Here is a tiny trained network, its code and every weight. The questions are about switching its units off for an input and a class, where a switched-off unit gives its printed mean instead of its output.

import numpy as np


def w(rows, s, z=0):
    codes = np.array(rows[::2]) - 128.0
    scale = np.full(codes.shape[1], s)
    scale[-1] = z or s
    return codes * scale


def f(y):
    return np.maximum(y, 0)


def log_softmax(a):
    a = a - a.max(-1, keepdims=True)
    return a - np.log(np.exp(a).sum(-1, keepdims=True))


def net(x, mask):
    res = np.array(x, float).reshape(1, 5) / 4 @ E
    y = f(res @ A[0][:, :-1].T + A[0][:, -1])
    res = res + np.where(mask, y, B[0][:, -1]) @ B[0][:, :-1]
    return log_softmax(res[-1] @ U[:, :-1].T + U[:, -1])


A, B = {}, {}
E = w([
[133,224,137,60],'x0',
[127,129,130,128],'x1',
[125,129,125,129],'x2',
[153,184,38,154],'x3',
[247,143,164,141],'x4',
],0.012)
A[0] = w([
[155,105,201,109,103],'neuron 0',
[247,190,210,210,10],'neuron 1',
[131,66,174,80,2],'neuron 2',
[107,232,154,87,114],'neuron 3',
[179,167,43,131,161],'neuron 4',
[200,158,21,199,85],'neuron 5',
[192,56,130,194,96],'neuron 6',
[164,207,177,54,46],'neuron 7',
[144,109,217,113,65],'neuron 8',
],0.012,0.0043)
B[0] = w([
[93,79,171,52,190],'neuron 0',
[6,190,136,165,247],'neuron 1',
[110,89,93,113,174],'neuron 2',
[158,88,124,173,215],'neuron 3',
[111,98,197,67,231],'neuron 4',
[133,67,137,43,255],'neuron 5',
[162,135,65,182,233],'neuron 6',
[169,71,29,190,205],'neuron 7',
[116,54,145,70,189],'neuron 8',
],0.011,0.0097)
U = w([
[137,65,160,14,58],'0',
[174,61,42,203,68],'1',
[10,180,107,122,132],'2',
[153,94,153,117,254],'3',
],0.012,0.0096)

Each question gives the input, the list of numbers given to net, and the class t.
The units are the neurons (one row each of A and B). Each row of codes is followed by its name. A weight is (code - 128) times the scale printed after its matrix; where a second scale follows, it is the last column's (A, B and U).
mask holds one flag per neuron, in row order. A switched-off neuron (its flag False) gives its mean, the last column of its row in B, instead of its output. The means were averaged over made-up inputs and are rounded, as every weight is.
A unit's drop is (log p(t) with every unit on - log p(t) with that unit switched off) / (log p(t) with every unit on - log p(t) with every unit switched off).
The circuit of an input: a set's keep is (log p(t) with only the set's units on - log p(t) with every unit switched off) / (log p(t) with every unit on - log p(t) with every unit switched off). Starting from all 9 units, units are removed one at a time, each time the one whose removal leaves the highest keep (on an exact tie, the one counted first), for as long as the keep stays at least 0.8.
units of the circuit, in order: the units of the circuit, biggest drop first
unit that matters most: the unit with the biggest drop
k most important neurons: the k neurons with the biggest drops, biggest first
drop of u: that unit's drop, to one decimal
input [-8,5,2,-6,-4], class 1: 2 most important neurons -> neuron 6; neuron 4
input [-1,-1,-1,6,8], class 2: unit that matters most -> neuron 1
input [2,-6,-1,4,1], class 0: units of the circuit, in order -> neuron 4; neuron 5
input [4,1,2,7,6], class 0: 3 most important neurons -> neuron 5; neuron 4; neuron 6
input [5,-7,0,0,-5], class 1: units of the circuit, in order -> neuron 1; neuron 3; neuron 4
input [3,7,3,5,6], class 2: 2 most important neurons -> neuron 1; neuron 8
input [4,-6,-2,5,-1], class 0: 3 most important neurons -> neuron 4; neuron 6; neuron 5
input [8,-4,-2,5,8], class 1: 3 most important neurons -> neuron 7; neuron 3; neuron 0
input [8,-6,-5,-7,-6], class 1: units of the circuit, in order -> neuron 7; neuron 3
input [-3,6,-5,5,4], class 0: 3 most important neurons -> neuron 5; neuron 4; neuron 7
input [-1,0,6,6,3], class 0: 2 most important neurons -> neuron 5; neuron 4
input [5,8,-3,4,2], class 1: 4 most important neurons -> neuron 7; neuron 3; neuron 0; neuron 8
input [7,1,0,4,5], class 1: 3 most important neurons -> neuron 7; neuron 3; neuron 0
input [8,5,-3,-7,8], class 1: unit that matters most -> neuron 7
input [-7,1,8,7,8], class 2: 2 most important neurons -> neuron 1; neuron 6
input [-2,-8,1,-5,7], class 2: 2 most important neurons -> neuron 1; neuron 5
input [-2,7,1,8,-1], class 0: drop of neuron 5 -> 0.1
input [2,7,-2,7,3], class 0: drop of neuron 5 -> 0.6
input [6,-6,-4,1,5], class 1: drop of neuron 2 -> 0.0
input [0,3,-3,8,1], class 0: drop of neuron 5 -> 0.1
input [5,0,4,2,0], class 1: unit that matters most -> neuron 7
